Below is a small trained network, with its code and all its weights. Each question gives an input and a class and asks what happens when units are switched off, that is, made to give their printed mean instead of their output.

import numpy as np


def w(rows, s, z=0):
    codes = np.array(rows[::2]) - 128.0
    scale = np.full(codes.shape[1], s)
    scale[-1] = z or s
    return codes * scale


def norm(h):
    return h / np.sqrt((h * h).mean(-1, keepdims=True) + 1e-5)


def f(y):
    return y / 2 * (1 + np.tanh(0.7978845608 * (y + 0.044715 * y**3)))


def log_softmax(a):
    a = a - a.max(-1, keepdims=True)
    return a - np.log(np.exp(a).sum(-1, keepdims=True))


def net(x, mask):
    res = np.array(x, float).reshape(1, 3) / 4 @ E
    u = 0
    for l in range(4):
        y = f(norm(res) @ A[l][:, :-1].T + A[l][:, -1])
        res = res + np.where(mask[u : u + 4], y, B[l][:, -1]) @ B[l][:, :-1]
        u += 4
    return log_softmax(norm(res)[-1] @ U[:, :-1].T + U[:, -1])


A, B = {}, {}
E = w([
[196,143,177,127,119,255],'x0',
[11,141,211,205,82,135],'x1',
[96,143,131,49,101,114],'x2',
],0.0084)
A[0] = w([
[181,74,109,97,170,74,253],'L0N1',
[137,80,254,139,180,172,20],'L0N2',
[166,82,127,131,177,51,71],'L0N3',
[103,138,242,108,111,89,172],'L0N4',
],0.0083,0.0021)
B[0] = w([
[62,169,128,87,93,2,254],'L0N1',
[114,132,174,85,101,93,188],'L0N2',
[105,173,140,112,106,109,181],'L0N3',
[206,84,154,111,113,137,212],'L0N4',
],0.012,0.0043)
A[1] = w([
[192,94,190,36,154,42,253],'L1N1',
[140,155,152,90,106,133,182],'L1N2',
[56,204,159,127,187,82,83],'L1N3',
[160,253,162,147,58,162,95],'L1N4',
],0.0063,0.0017)
B[1] = w([
[49,139,95,183,186,158,254],'L1N1',
[85,230,161,204,112,230,170],'L1N2',
[144,101,221,134,170,108,168],'L1N3',
[209,205,40,158,144,2,160],'L1N4',
],0.0088,0.0055)
A[2] = w([
[118,185,217,245,173,14,249],'L2N1',
[104,255,108,32,202,96,166],'L2N2',
[172,198,21,231,96,162,78],'L2N3',
[87,36,202,139,152,36,181],'L2N4',
],0.0072,0.0014)
B[2] = w([
[114,148,122,58,72,171,255],'L2N1',
[182,105,60,168,44,129,235],'L2N2',
[65,128,102,169,166,155,149],'L2N3',
[197,86,121,159,254,96,207],'L2N4',
],0.0069,0.0081)
A[3] = w([
[123,148,106,70,162,132,153],'L3N1',
[68,2,215,148,182,91,96],'L3N2',
[192,157,164,137,61,70,78],'L3N3',
[212,153,56,135,120,147,249],'L3N4',
],0.0089,0.0016)
B[3] = w([
[26,158,181,161,109,58,150],'L3N1',
[70,71,7,193,72,209,254],'L3N2',
[124,190,142,152,11,153,178],'L3N3',
[83,2,32,165,103,125,230],'L3N4',
],0.0079,0.0048)
U = w([
[96,187,72,112,104,60,146],'0',
[85,104,11,184,98,167,194],'1',
[161,211,174,148,95,190,208],'2',
[156,154,156,87,179,129,2],'3',
[188,100,188,116,192,116,3],'4',
],0.011,0.0034)

Each question gives the input, the list of numbers given to net, and the class t.
The units are the neurons (one row each of A and B). Each row of codes is followed by its name. A weight is (code - 128) times the scale printed after its matrix; where a second scale follows, it is the last column's (A, B and U).
mask holds one flag per neuron, layer by layer. A switched-off neuron (its flag False) gives its mean, the last column of its row in B, instead of its output. The means were averaged over made-up inputs and are rounded, as every weight is.
A unit's drop is (log p(t) with every unit on - log p(t) with that unit switched off) / (log p(t) with every unit on - log p(t) with every unit switched off).
unit that matters most: the unit with the biggest drop
top k neurons: the k neurons with the biggest drops, biggest first
k most important neurons of layer l: the k neurons of layer l with the biggest drops, biggest first
drop when u is switched off: that unit's drop, to one decimal
input [6,2,-7], class 2: unit that matters most => L0N2
input [1,5,5], class 2: top 2 neurons => (L1N2 L3N4)
input [0,-3,2], class 0: top 2 neurons => (L0N1 L3N2)
input [5,1,6], class 2: top 3 neurons => (L2N4 L3N2 L0N4)
input [-1,-5,-4], class 0: top 2 neurons => (L0N1 L3N2)
input [5,1,-5], class 2: 2 most important neurons of layer 0 => (L0N2 L0N1)
input [2,8,-7], class 2: 2 most important neurons of layer 1 => (L1N1 L1N4)
input [3,2,-6], class 2: top 2 neurons => (L0N2 L2N2)
input [-7,-7,-8], class 0: 2 most important neurons of layer 0 => (L0N1 L0N3)
input [-3,-2,-3], class 0: drop when L0N1 is switched off => 0.1
input [-2,-5,-6], class 0: drop when L0N1 is switched off => 1.1
input [-2,-3,0], class 0: drop when L0N1 is switched off => 0.7
